Below are the code and all the weights of a small trained network. Each question names an input and a target symbol and asks about switching units off, where a switched-off unit gives its printed mean instead of its output.

import numpy as np


def w(rows, s, z=0):
    codes = np.array(rows[::2]) - 128.0
    scale = np.full(codes.shape[1], s)
    scale[-1] = z or s
    return codes * scale


def f(y):
    return np.maximum(y, 0)


def softmax(a):
    e = np.exp(a - a.max(-1, keepdims=True))
    return e / e.sum(-1, keepdims=True)


def log_softmax(a):
    a = a - a.max(-1, keepdims=True)
    return a - np.log(np.exp(a).sum(-1, keepdims=True))


def net(x, mask):
    ids = ['αβγεζηθλμξπστφψω'.index(c) for c in x.split()]
    T = len(ids)
    res = E[ids] + P[:T]
    u = 0
    for l in range(2):
        r = res
        for j in range(2):
            rows = slice(2 * j, 2 * j + 2)
            q, k, v = (r @ M[l][rows].T for M in (Q, K, V))
            z = softmax(np.where(np.tri(T) > 0, q @ k.T / 2**0.5, -1e9)) @ v
            o = O[l][rows]
            res = res + np.where(mask[u + j], z, o[:, -1]) @ o[:, :-1]
        u += 2
        y = f(res @ A[l][:, :-1].T + A[l][:, -1])
        res = res + np.where(mask[u : u + 4], y, B[l][:, -1]) @ B[l][:, :-1]
        u += 4
    return log_softmax(res[-1] @ U[:, :-1].T + U[:, -1])


Q, K, V, O, A, B = {}, {}, {}, {}, {}, {}
E = w([
[149,136,175,186,141,226,154,172,140,143],'α',
[113,131,153,197,147,142,68,117,114,173],'β',
[150,127,178,121,186,111,107,126,84,131],'γ',
[116,146,215,150,122,162,143,178,73,89],'ε',
[78,197,157,107,72,98,64,136,65,104],'ζ',
[71,172,171,203,75,203,103,163,111,124],'η',
[210,62,148,115,202,169,116,136,133,201],'θ',
[112,241,126,96,40,207,126,192,161,75],'λ',
[187,132,196,29,147,157,182,188,94,70],'μ',
[52,223,68,119,93,138,33,78,159,200],'ξ',
[155,142,68,102,151,193,113,104,169,103],'π',
[171,172,94,189,135,169,100,124,163,45],'σ',
[92,223,159,75,153,175,197,93,181,148],'τ',
[165,213,154,140,152,123,103,141,210,114],'φ',
[129,167,193,160,94,176,101,98,254,129],'ψ',
[78,162,139,172,169,174,64,238,210,164],'ω',
],0.01)
P = w([
[73,183,98,126,239,109,198,29,147,66],'0',
[180,231,186,77,182,255,87,108,64,177],'1',
[157,223,165,79,153,234,107,127,118,142],'2',
[193,194,113,96,84,223,126,128,169,199],'3',
[159,160,112,58,94,165,118,149,181,155],'4',
[125,164,130,43,115,143,94,166,189,122],'5',
[70,150,157,31,150,112,58,185,210,83],'6',
],0.0062)
Q[0] = w([
[62,27,79,151,103,88,206,118,88,131],'L0H1',
[61,53,147,102,138,77,86,252,241,118],'L0H1',
[194,162,111,144,82,143,155,103,95,173],'L0H2',
[123,149,135,115,163,173,87,145,127,124],'L0H2',
],0.03)
K[0] = w([
[97,63,170,122,113,154,94,233,1,177],'L0H1',
[82,57,97,124,61,38,186,181,147,121],'L0H1',
[139,157,153,121,162,178,82,126,137,128],'L0H2',
[117,110,124,142,130,120,117,173,228,147],'L0H2',
],0.043)
V[0] = w([
[67,120,158,64,129,148,165,102,150,199],'L0H1',
[128,159,184,158,132,52,178,156,118,174],'L0H1',
[124,58,194,113,58,181,114,3,130,87],'L0H2',
[209,176,196,133,117,73,109,131,193,117],'L0H2',
],0.02)
O[0] = w([
[62,114,189,59,101,121,160,90,199,207,128],'L0H1',
[136,106,198,166,72,116,148,2,87,96,95],'L0H1',
[106,61,193,88,155,138,9,168,206,71,67],'L0H2',
[115,106,122,92,158,221,58,29,52,85,247],'L0H2',
],0.0087,0.015)
A[0] = w([
[160,22,114,139,49,7,140,126,141,139,77],'L0N1',
[151,40,99,136,29,30,123,91,125,114,5],'L0N2',
[157,2,116,114,48,10,125,120,174,127,2],'L0N3',
[142,36,120,147,54,64,121,119,119,121,73],'L0N4',
],0.052,0.0054)
B[0] = w([
[62,163,105,143,204,157,198,145,86,252,136],'L0N1',
[147,211,189,123,167,132,86,137,154,217,153],'L0N2',
[138,146,83,115,158,179,131,175,158,142,254],'L0N3',
[176,223,115,112,223,79,132,99,145,100,128],'L0N4',
],0.011,9.4e-05)
Q[1] = w([
[122,156,158,138,127,118,160,144,122,132],'L1H1',
[143,32,136,177,85,6,160,132,139,94],'L1H1',
[131,52,100,176,56,21,144,113,143,107],'L1H2',
[125,207,108,121,152,210,145,130,93,144],'L1H2',
],0.11)
K[1] = w([
[169,56,131,135,134,110,150,202,134,84],'L1H1',
[249,122,121,68,11,238,11,190,48,242],'L1H1',
[198,174,145,53,8,211,14,173,47,198],'L1H2',
[42,83,96,210,222,97,172,53,168,1],'L1H2',
],0.054)
V[1] = w([
[174,95,121,218,160,168,90,96,183,208],'L1H1',
[199,117,56,46,135,99,122,68,156,147],'L1H1',
[81,207,92,169,7,202,77,133,180,126],'L1H2',
[49,141,89,143,139,4,45,97,93,144],'L1H2',
],0.022)
O[1] = w([
[83,85,131,214,174,206,100,132,143,189,43],'L1H1',
[58,80,91,77,106,163,95,169,16,177,252],'L1H1',
[160,196,111,144,2,208,78,127,177,136,128],'L1H2',
[165,188,97,137,149,15,47,69,159,175,3],'L1H2',
],0.0079,0.0047)
A[1] = w([
[195,107,80,180,132,122,87,192,86,71,6],'L1N1',
[96,84,112,111,162,84,145,121,97,119,9],'L1N2',
[151,8,126,221,13,29,125,173,117,121,2],'L1N3',
[92,84,143,131,110,129,131,170,79,136,137],'L1N4',
],0.016,0.0078)
B[1] = w([
[44,2,128,151,55,44,167,100,107,131,149],'L1N1',
[148,130,181,163,45,198,78,182,62,182,183],'L1N2',
[148,99,80,153,199,123,93,157,153,103,128],'L1N3',
[223,148,89,128,120,93,140,53,252,102,253],'L1N4',
],0.0088,0.018)
U = w([
[89,99,154,161,197,213,214,162,134,73,64],'α',
[83,138,123,208,254,98,96,86,139,161,145],'β',
[135,140,184,142,150,114,102,180,66,153,152],'γ',
[168,115,182,105,209,88,190,139,124,62,169],'ε',
[160,169,145,109,120,52,95,129,108,107,126],'ζ',
[169,150,162,208,94,129,114,140,168,83,135],'η',
[209,78,149,168,145,150,126,129,141,165,60],'θ',
[129,184,129,111,71,158,123,198,107,73,34],'λ',
[198,110,181,97,102,128,154,174,109,98,114],'μ',
[99,167,130,116,101,118,101,143,146,189,81],'ξ',
[156,122,45,86,156,137,104,236,149,119,254],'π',
[112,104,89,163,102,110,110,165,116,82,168],'σ',
[82,113,175,54,109,128,175,108,170,179,112],'τ',
[144,150,94,140,149,178,122,50,49,81,158],'φ',
[86,108,172,107,142,180,43,130,151,89,87],'ψ',
[136,193,94,170,118,127,234,146,88,179,105],'ω',
],0.0056,0.0081)

Each question gives the input, a string of symbols that net reads in full, and the target symbol t.
The units are the heads (2 rows each of Q, K, V and O) and the neurons (one row each of A and B). Each row of codes is followed by its name. A weight is (code - 128) times the scale printed after its matrix; where a second scale follows, it is the last column's (O, A, B and U).
mask holds one flag per unit, layer by layer, with each layer's heads first. A switched-off unit (its flag False) gives its mean, the last column of its rows in O or B, instead of its output. The means were averaged over made-up inputs and are rounded, as every weight is.
A unit's drop is (log p(t) with every unit on - log p(t) with that unit switched off) / (log p(t) with every unit on - log p(t) with every unit switched off).
The circuit of an input: a set's keep is (log p(t) with only the set's units on - log p(t) with every unit switched off) / (log p(t) with every unit on - log p(t) with every unit switched off). Starting from all 12 units, units are removed one at a time, each time the one whose removal leaves the highest keep (on an exact tie, the one counted first), for as long as the keep stays at least 0.8.
units of the circuit, in order: the units of the circuit, biggest drop first
unit that matters most: the unit with the biggest drop
top k neurons: the k neurons with the biggest drops, biggest first
drop of u: that unit's drop, to one decimal
input β θ η φ, target β: units of the circuit, in order : L1H1; L1H2
input π π η β, target π: unit that matters most : L0H1
input η η π ξ π, target η: units of the circuit, in order : L1H1; L0H2
input θ φ α α η θ, target θ: units of the circuit, in order : L1N4; L1H2; L1N2; L1H1
input θ π η η ζ φ τ, target θ: top 2 neurons : L1N4; L1N2
input μ φ ω φ ζ, target μ: units of the circuit, in order : L1H2; L1N2; L1H1
input β φ η σ π ε σ, target σ: units of the circuit, in order : L0H1; L1N1
input ζ θ φ α μ, target ζ: units of the circuit, in order : L1H2; L1H1
input ξ φ η, target ξ: units of the circuit, in order : L1H2; L0H1
input β β σ ψ α α, target β: units of the circuit, in order : L1H2; L1H1
input μ ε η, target μ: units of the circuit, in order : L1N2; L1H2; L1H1; L1N4
input η μ π φ η, target η: units of the circuit, in order : L1H1; L1H2
input ζ π τ, target τ: top 2 neurons : L1N4; L1N2
input τ φ π θ φ α, target τ: units of the circuit, in order : L0H1
input μ γ φ, target μ: top 2 neurons : L1N2; L1N4
input α η σ, target α: top 2 neurons : L1N4; L1N2
input τ φ φ β ζ, target τ: drop of L0H1 : 1.2
input ζ γ ω, target ω: drop of L0H2 : 1.4
input π φ σ μ γ π γ, target π: drop of L1N1 : 0.0
input α η φ φ λ ε, target α: unit that matters most : L1H1
input ζ θ ψ π γ φ, target ζ: drop of L1H2 : 1.0
